One or more rows, then a matrix. The matrix takes each point to its nearest point in the smallest flat space through zero that holds the rows.
[[-3.293  4.306 -0.741 -6.156]
 [-1.053  0.183 -8.603  3.795]]
Matrix:
[ 0.192 -0.228  0.204  0.248]
[-0.228  0.285 -0.146 -0.361]
[ 0.204 -0.146  0.885 -0.197]
[ 0.248 -0.361 -0.197  0.639]

[[-7.197  0.876  7.036  1.344]
 [-5.029  6.780 -8.069  4.516]]
Matrix:
[ 0.701 -0.308 -0.218 -0.260]
[-0.308  0.308 -0.269  0.214]
[-0.218 -0.269  0.836 -0.131]
[-0.260  0.214 -0.131  0.155]

[[ 1.721  6.572  2.817 -0.213]]
Matrix:
[ 0.055  0.209  0.090 -0.007]
[ 0.209  0.798  0.342 -0.026]
[ 0.090  0.342  0.147 -0.011]
[-0.007 -0.026 -0.011  0.001]

[[ 3.377 -3.766 -3.860  6.843]]
Matrix:
[ 0.131 -0.146 -0.149  0.265]
[-0.146  0.162  0.166 -0.295]
[-0.149  0.166  0.171 -0.303]
[ 0.265 -0.295 -0.303  0.536]

[[ 0.252  2.792  7.043 -0.347]]
Matrix:
[ 0.001  0.012  0.031 -0.002]
[ 0.012  0.135  0.341 -0.017]
[ 0.031  0.341  0.861 -0.042]
[-0.002 -0.017 -0.042  0.002]

[[-0.585 -2.471 -7.714  2.152]
 [ 1.494  7.090 -2.392 -7.252]]
Matrix:
[ 0.022  0.104  0.012 -0.104]
[ 0.104  0.485  0.021 -0.488]
[ 0.012  0.021  0.999  0.023]
[-0.104 -0.488  0.023  0.493]

[[ 0.851  5.172  6.541 -4.870]
 [-2.068  4.498  5.509  2.345]]
Matrix:
[ 0.171 -0.082 -0.092 -0.356]
[-0.082  0.386  0.479 -0.022]
[-0.092  0.479  0.595 -0.050]
[-0.356 -0.022 -0.050  0.847]

[[-8.709 -1.083  8.439  6.809]]
Matrix:
[ 0.390  0.048 -0.378 -0.305]
[ 0.048  0.006 -0.047 -0.038]
[-0.378 -0.047  0.366  0.295]
[-0.305 -0.038  0.295  0.238]

[[ 1.175 -6.863 -3.434 -6.070]
 [ 3.303 -8.767  3.363 -1.273]]
Matrix:
[ 0.119 -0.266  0.182  0.028]
[-0.266  0.806 -0.148  0.252]
[ 0.182 -0.148  0.598  0.431]
[ 0.028  0.252  0.431  0.477]

[[ 3.501 -7.670 -1.777  2.276]
 [ 4.789 -5.774  0.837  5.558]]
Matrix:
[ 0.270 -0.251  0.099  0.353]
[-0.251  0.806  0.304 -0.031]
[ 0.099  0.304  0.311  0.334]
[ 0.353 -0.031  0.334  0.613]

[[-8.508 -1.366 -0.391 -8.939]
 [-2.967 -0.715 -0.496 -5.160]]
Matrix:
[ 0.980  0.039 -0.133  0.019]
[ 0.039  0.015  0.014  0.113]
[-0.133  0.014  0.048  0.166]
[ 0.019  0.113  0.166  0.958]

[[ 6.191  1.675 -4.209  7.229]
 [-3.884 -1.804 -7.965 -5.875]]
Matrix:
[ 0.379  0.116 -0.067  0.466]
[ 0.116  0.040  0.049  0.152]
[-0.067  0.049  0.991  0.041]
[ 0.466  0.152  0.041  0.590]

[[-2.693 -0.394  4.378 -7.274]]
Matrix:
[ 0.091  0.013 -0.148  0.246]
[ 0.013  0.002 -0.022  0.036]
[-0.148 -0.022  0.241 -0.401]
[ 0.246  0.036 -0.401  0.666]

[[0.206 0.073 4.516 1.775]
 [0.122 0.439 6.156 7.094]]
Matrix:
[ 0.005 -0.003  0.059 -0.034]
[-0.003  0.005 -0.012  0.072]
[ 0.059 -0.012  0.996  0.003]
[-0.034  0.072  0.003  0.994]

[[ 6.225 -1.688 -2.441  7.992]
 [ 2.891 -5.498 -0.097  3.243]]
Matrix:
[ 0.348 -0.076 -0.141  0.449]
[-0.076  0.961 -0.177 -0.003]
[-0.141 -0.177  0.103 -0.202]
[ 0.449 -0.003 -0.202  0.588]

[[-4.959  2.137  3.491 -6.175]
 [-4.858 -1.973  1.608 -7.641]]
Matrix:
[ 0.314 -0.076 -0.195  0.415]
[-0.076  0.758  0.376  0.190]
[-0.195  0.376  0.267 -0.128]
[ 0.415  0.190 -0.128  0.661]

[[ 1.426 -2.019  7.791  1.198]]
Matrix:
[ 0.030 -0.042  0.163  0.025]
[-0.042  0.060 -0.230 -0.035]
[ 0.163 -0.230  0.889  0.137]
[ 0.025 -0.035  0.137  0.021]

[[-4.905  3.547  3.602 -6.366]
 [-3.749  3.937 -7.832  0.774]]
Matrix:
[ 0.424 -0.357  0.127  0.317]
[-0.357  0.312 -0.197 -0.219]
[ 0.127 -0.197  0.809 -0.316]
[ 0.317 -0.219 -0.316  0.455]

[[ 1.119 -6.609 -0.880  2.715]]
Matrix:
[ 0.024 -0.139 -0.019  0.057]
[-0.139  0.823  0.110 -0.338]
[-0.019  0.110  0.015 -0.045]
[ 0.057 -0.338 -0.045  0.139]

[[ 5.742 -1.142 -5.521 -6.943]]
Matrix:
[ 0.292 -0.058 -0.281 -0.353]
[-0.058  0.012  0.056  0.070]
[-0.281  0.056  0.270  0.339]
[-0.353  0.070  0.339  0.427]

[[-4.523  5.933  2.782 -0.929]
 [-6.461  6.318  2.350  1.112]]
Matrix:
[ 0.580 -0.351 -0.049 -0.343]
[-0.351  0.565  0.294 -0.189]
[-0.049  0.294  0.203 -0.270]
[-0.343 -0.189 -0.270  0.653]

[[ 8.432  3.875 -2.841  1.972]]
Matrix:
[ 0.725  0.333 -0.244  0.170]
[ 0.333  0.153 -0.112  0.078]
[-0.244 -0.112  0.082 -0.057]
[ 0.170  0.078 -0.057  0.040]

[[-0.702 -3.186  0.807 -6.824]
 [-3.275  3.031  2.327 -1.238]]
Matrix:
[ 0.401 -0.349 -0.287  0.190]
[-0.349  0.558  0.229  0.270]
[-0.287  0.229  0.207 -0.171]
[ 0.190  0.270 -0.171  0.834]

[[-1.242  5.523  2.873  6.452]]
Matrix:
[ 0.019 -0.084 -0.044 -0.098]
[-0.084  0.372  0.194  0.435]
[-0.044  0.194  0.101  0.226]
[-0.098  0.435  0.226  0.508]

[[ 7.588  8.435 -4.494 -5.393]]
Matrix:
[ 0.323  0.360 -0.192 -0.230]
[ 0.360  0.400 -0.213 -0.256]
[-0.192 -0.213  0.113  0.136]
[-0.230 -0.256  0.136  0.163]

[[ 8.670  0.958 -8.029  6.726]]
Matrix:
[ 0.405  0.045 -0.375  0.314]
[ 0.045  0.005 -0.041  0.035]
[-0.375 -0.041  0.347 -0.291]
[ 0.314  0.035 -0.291  0.243]

[[ 0.533 -8.139 -6.923 -8.943]]
Matrix:
[ 0.001 -0.022 -0.019 -0.025]
[-0.022  0.341  0.290  0.374]
[-0.019  0.290  0.247  0.318]
[-0.025  0.374  0.318  0.411]

[[ 5.276 -0.880 -3.819  7.148]]
Matrix:
[ 0.295 -0.049 -0.214  0.400]
[-0.049  0.008  0.036 -0.067]
[-0.214  0.036  0.155 -0.290]
[ 0.400 -0.067 -0.290  0.542]

[[ 7.250  5.779 -8.223  6.025]]
Matrix:
[ 0.277  0.221 -0.314  0.230]
[ 0.221  0.176 -0.250  0.183]
[-0.314 -0.250  0.356 -0.261]
[ 0.230  0.183 -0.261  0.191]

[[-7.610  3.031  3.545 -0.590]]
Matrix:
[ 0.724 -0.288 -0.337  0.056]
[-0.288  0.115  0.134 -0.022]
[-0.337  0.134  0.157 -0.026]
[ 0.056 -0.022 -0.026  0.004]

[[ 6.317  8.966  1.854 -7.356]
 [ 1.085 -6.394  0.370 -4.092]]
Matrix:
[ 0.280  0.149  0.084 -0.416]
[ 0.149  0.966  0.039  0.096]
[ 0.084  0.039  0.025 -0.126]
[-0.416  0.096 -0.126  0.728]

[[-6.701  1.602  1.578 -0.938]]
Matrix:
[ 0.883 -0.211 -0.208  0.124]
[-0.211  0.050  0.050 -0.030]
[-0.208  0.050  0.049 -0.029]
[ 0.124 -0.030 -0.029  0.017]

[[ 2.456  1.757 -3.772 -0.320]
 [-0.953  2.604 -6.909 -0.029]]
Matrix:
[ 0.979  0.095  0.039 -0.099]
[ 0.095  0.143 -0.336 -0.016]
[ 0.039 -0.336  0.868  0.012]
[-0.099 -0.016  0.012  0.010]

[[ 0.821  1.724 -6.993  2.567]
 [ 5.076  0.779  1.264 -7.880]]
Matrix:
[ 0.373  0.122 -0.199 -0.424]
[ 0.122  0.077 -0.232 -0.050]
[-0.199 -0.232  0.856 -0.174]
[-0.424 -0.050 -0.174  0.694]

[[-6.954  2.221  2.595  0.082]
 [-8.213 -0.289  1.472 -1.259]]
Matrix:
[ 0.946  0.028 -0.173  0.143]
[ 0.028  0.660  0.356  0.311]
[-0.173  0.356  0.229  0.142]
[ 0.143  0.311  0.142  0.164]

[[ 0.314 -6.685 -2.434  3.894]
 [-0.758 -2.557  0.916  3.283]]
Matrix:
[ 0.109 -0.059 -0.246 -0.183]
[-0.059  0.685  0.306 -0.344]
[-0.246  0.306  0.598  0.294]
[-0.183 -0.344  0.294  0.608]

[[-0.247  8.882  1.392  5.011]]
Matrix:
[ 0.001 -0.021 -0.003 -0.012]
[-0.021  0.744  0.117  0.420]
[-0.003  0.117  0.018  0.066]
[-0.012  0.420  0.066  0.237]

[[ 1.338 -1.301 -2.790 -2.042]
 [ 6.648 -1.453 -1.260 -2.656]]
Matrix:
[ 0.936 -0.078  0.141 -0.185]
[-0.078  0.111  0.251  0.172]
[ 0.141  0.251  0.683  0.365]
[-0.185  0.172  0.365  0.270]

[[ 7.326 -6.695  4.188 -1.276]
 [ 2.079  1.197 -4.967 -8.240]]
Matrix:
[ 0.509 -0.393  0.149 -0.271]
[-0.393  0.392 -0.289 -0.013]
[ 0.149 -0.289  0.389  0.364]
[-0.271 -0.013  0.364  0.711]
